Below is a small trained network, with its code and all its weights. Each question gives an input and a target symbol and asks what happens when units are switched off, that is, made to give their printed mean instead of their output.

import numpy as np


def w(rows, s, z=0):
    codes = np.array(rows[::2]) - 128.0
    scale = np.full(codes.shape[1], s)
    scale[-1] = z or s
    return codes * scale


def norm(h):
    return h / np.sqrt((h * h).mean(-1, keepdims=True) + 1e-5)


def f(y):
    return np.maximum(y, 0)


def softmax(a):
    e = np.exp(a - a.max(-1, keepdims=True))
    return e / e.sum(-1, keepdims=True)


def log_softmax(a):
    a = a - a.max(-1, keepdims=True)
    return a - np.log(np.exp(a).sum(-1, keepdims=True))


def net(x, mask):
    ids = ['ΛΞΩαεζηστφ'.index(c) for c in x.split()]
    T = len(ids)
    res = E[ids] + P[:T]
    r = norm(res)
    for j in range(3):
        rows = slice(2 * j, 2 * j + 2)
        q, k, v = (r @ M[0][rows].T for M in (Q, K, V))
        z = softmax(np.where(np.tri(T) > 0, q @ k.T / 2**0.5, -1e9)) @ v
        o = O[0][rows]
        res = res + np.where(mask[j], z, o[:, -1]) @ o[:, :-1]
    y = f(norm(res) @ A[0][:, :-1].T + A[0][:, -1])
    res = res + np.where(mask[3:11], y, B[0][:, -1]) @ B[0][:, :-1]
    return log_softmax(norm(res)[-1] @ U[:, :-1].T + U[:, -1])


Q, K, V, O, A, B = {}, {}, {}, {}, {}, {}
E = w([
[114,115,112],'Λ',
[1,131,104],'Ξ',
[141,170,82],'Ω',
[101,152,126],'α',
[191,62,131],'ε',
[159,141,95],'ζ',
[107,68,125],'η',
[132,73,100],'σ',
[158,101,89],'τ',
[129,136,162],'φ',
],0.028)
P = w([
[93,254,45],'0',
[105,214,51],'1',
[112,182,72],'2',
[126,171,88],'3',
[150,133,103],'4',
[181,89,120],'5',
[184,103,139],'6',
[198,89,150],'7',
],0.0057)
Q[0] = w([
[253,153,113],'H1',
[90,111,131],'H1',
[106,188,198],'H2',
[53,94,100],'H2',
[107,150,139],'H3',
[57,137,56],'H3',
],0.03)
K[0] = w([
[203,76,185],'H1',
[105,136,107],'H1',
[61,253,149],'H2',
[70,116,57],'H2',
[144,163,71],'H3',
[72,155,160],'H3',
],0.032)
V[0] = w([
[104,152,241],'H1',
[218,212,110],'H1',
[253,207,79],'H2',
[57,163,150],'H2',
[214,193,215],'H3',
[106,117,201],'H3',
],0.014)
O[0] = w([
[154,153,174,76],'H1',
[147,200,68,99],'H1',
[247,119,90,66],'H2',
[111,188,133,151],'H2',
[174,51,214,4],'H3',
[128,143,178,107],'H3',
],0.014,0.011)
A[0] = w([
[134,131,188,87],'N1',
[118,151,122,71],'N2',
[100,149,129,216],'N3',
[204,188,111,120],'N4',
[111,160,105,183],'N5',
[142,164,139,6],'N6',
[180,250,180,239],'N7',
[106,117,149,24],'N8',
],0.023,0.0022)
B[0] = w([
[169,91,222,133],'N1',
[143,132,154,176],'N2',
[173,131,174,245],'N3',
[52,212,203,191],'N4',
[141,76,176,255],'N5',
[92,125,143,140],'N6',
[200,22,255,198],'N7',
[110,152,144,152],'N8',
],0.024,0.0081)
U = w([
[160,126,59,246],'Λ',
[40,131,171,153],'Ξ',
[158,135,142,25],'Ω',
[208,84,249,133],'α',
[227,58,100,198],'ε',
[151,125,137,1],'ζ',
[151,110,140,18],'η',
[129,32,60,178],'σ',
[198,205,125,212],'τ',
[164,146,151,73],'φ',
],0.014,0.0039)

Each question gives the input, a string of symbols that net reads in full, and the target symbol t.
The units are the heads (2 rows each of Q, K, V and O) and the neurons (one row each of A and B). Each row of codes is followed by its name. A weight is (code - 128) times the scale printed after its matrix; where a second scale follows, it is the last column's (O, A, B and U).
mask holds one flag per unit, heads first, then neurons. A switched-off unit (its flag False) gives its mean, the last column of its rows in O or B, instead of its output. The means were averaged over made-up inputs and are rounded, as every weight is.
A unit's drop is (log p(t) with every unit on - log p(t) with that unit switched off) / (log p(t) with every unit on - log p(t) with every unit switched off).
The circuit of an input: a set's keep is (log p(t) with only the set's units on - log p(t) with every unit switched off) / (log p(t) with every unit on - log p(t) with every unit switched off). Starting from all 11 units, units are removed one at a time, each time the one whose removal leaves the highest keep (on an exact tie, the one counted first), for as long as the keep stays at least 0.8.
circuit, biggest first: the units of the circuit, biggest drop first
most important unit: the unit with the biggest drop
top k neurons: the k neurons with the biggest drops, biggest first
which heads matter: for each layer, one digit per head in row order, 1 if its drop is at least 0.15 and else 0, layers parted by /
drop of u: that unit's drop, to one decimal
input Ξ Ξ σ α ζ, target σ: circuit, biggest first => H1, N4, N7
input η φ Ξ Λ η ζ, target Ξ: which heads matter => 010
input ε Λ σ α φ α ζ Ω, target τ: circuit, biggest first => H2, N4, N7
input Ξ φ Ξ α η Ξ ζ, target Ξ: circuit, biggest first => N7
input Ξ Ξ Ξ σ, target σ: circuit, biggest first => N4, N7
input α σ Ω, target σ: which heads matter => 100
input Ξ Ξ α Ξ α η Ω, target Ξ: which heads matter => 010
input Ξ φ α Ξ τ ζ σ η, target σ: circuit, biggest first => H2, N4, N7
input Ξ ζ Ξ ζ ζ Ω, target τ: circuit, biggest first => N4, H2, H1
input Ξ σ σ α η, target σ: circuit, biggest first => N4, H2, N7
input ζ φ σ Ξ σ, target σ: circuit, biggest first => N7, N4
input ζ α Ξ Ξ Ξ σ ζ ζ, target σ: which heads matter => 000
input η η α φ Ξ τ σ Ω, target Λ: top 3 neurons => N7, N5, N3
input σ Λ σ Λ, target σ: most important unit => N4
input α Ξ φ η Ξ η, target Ξ: drop of N7 => 0.5
input ζ Λ τ ζ, target Λ: drop of H1 => 0.2
input α σ Ξ ζ α α Ξ ζ, target τ: drop of H2 => 0.2
